G: [140 146 123 124 109 194  70  92 152  69 130]
F: [109  88 125 131 134  63 153 153 152 167 127]
Z: [117  92 131 152 125  90 159 123 120 154 124]
q: [109  88 125 131 134  63 153 153 152 167 127]
F
order: [ 69  70  92 109 123 124 130 140 146 152 194]
G
q: [117  92 131 152 125  90 159 123 120 154 124]
Z

T: [140  69 167  68 118 185  94 134 126  86]
R: [110 163  58 125 154 181 131 153  94 112]
P: [190 117 146 199  71  93  95 146 125 181]
V: [199  68  64 122 157 206 139 128 168 106]
E: [ 82  97  69 104  54  85 151 156 200 153]
N: [147 173  55 158  80  95 181 203 151  66]
S: [116  71 181 101  72  93  96 192 164 160]
E
[ 82  97  69 104  54  85 151 156 200 153]
both R E: 
[153]
tail: [163  58]
[125 154 181 131 153  94 112]
tail: [134 126]
[86]
both R N: 
[181]

Semag: [ 92 154 133 181 165 135  84]
nabi: [123 130 103 126 142 109 121]
Dinok: [171 151 126 134  85 145 137]
sugev: [171 151 126 134 141 145 137]
deni: [119 141 146 158 110 124 116]
Mugi: [171 103 124 122 143 145 137]
nofiz: [130 103 124 121 126 109 142]
rufa: [124 123 129 105  84 127 114]
tubid: [171 151 126 134 141 126 137]
deni
[119 141 146 158 110 124 116]
both nofiz Dinok: 
[126]
tubid
[171 151 126 134 141 126 137]
order: [103 109 121 123 126 130 142]
nabi
tail: [126 134  85]
[145 137]
tail: [103 124 121]
[126 109 142]
sugev
[171 151 126 134 141 145 137]

tib: [123 121 101 102  99 103 150  87]
sanud: [ 79 104 115 161 148 141 114 133]
lomev: [123 104 115 123 131 103 126 121]
zuf: [108 137 126  87 100 116 162  75]
Gim: [ 93 186 148 161 147 141  89 133]
satot: [ 64 169 123 117 147 116 101 124]
tail: [ 64 169 123]
[117 147 116 101 124]
tail: [161 147 141]
[ 89 133]
both lomev zuf: 
[126]
lomev
[123 104 115 123 131 103 126 121]
both zuf satot: 
[116]
q: [123 121 101 102  99 103 150  87]
tib
order: [ 79 104 114 115 133 141 148 161]
sanud

Zefe: [111 104 154 136 140]
muru: [ 81 151  71  70 174]
puf: [ 81 151  71 156 132]
bemum: [ 99 133 151 155 132]
zuvu: [ 49  90 162  82 151]
Menep: [192 132 137 138 203]
order: [156 132  81 151  71]
puf
tail: [151  71  70]
[174]
tail: [111 104 154 136]
[140]
both zuvu bemum: 
[151]
zuvu
[ 49  90 162  82 151]
tail: [ 49  90 162]
[ 82 151]

Bon: [172 189  92 182  74  96]
godis: [189 176 170 155  55 146]
Vifo: [ 65 186  55 179 155 156]
zok: [ 55 146 176 170 190 155]
godis
[189 176 170 155  55 146]
q: [ 55 146 176 170 190 155]
zok
order: [146  55 155 170 176 189]
godis
both Bon godis: 
[189]

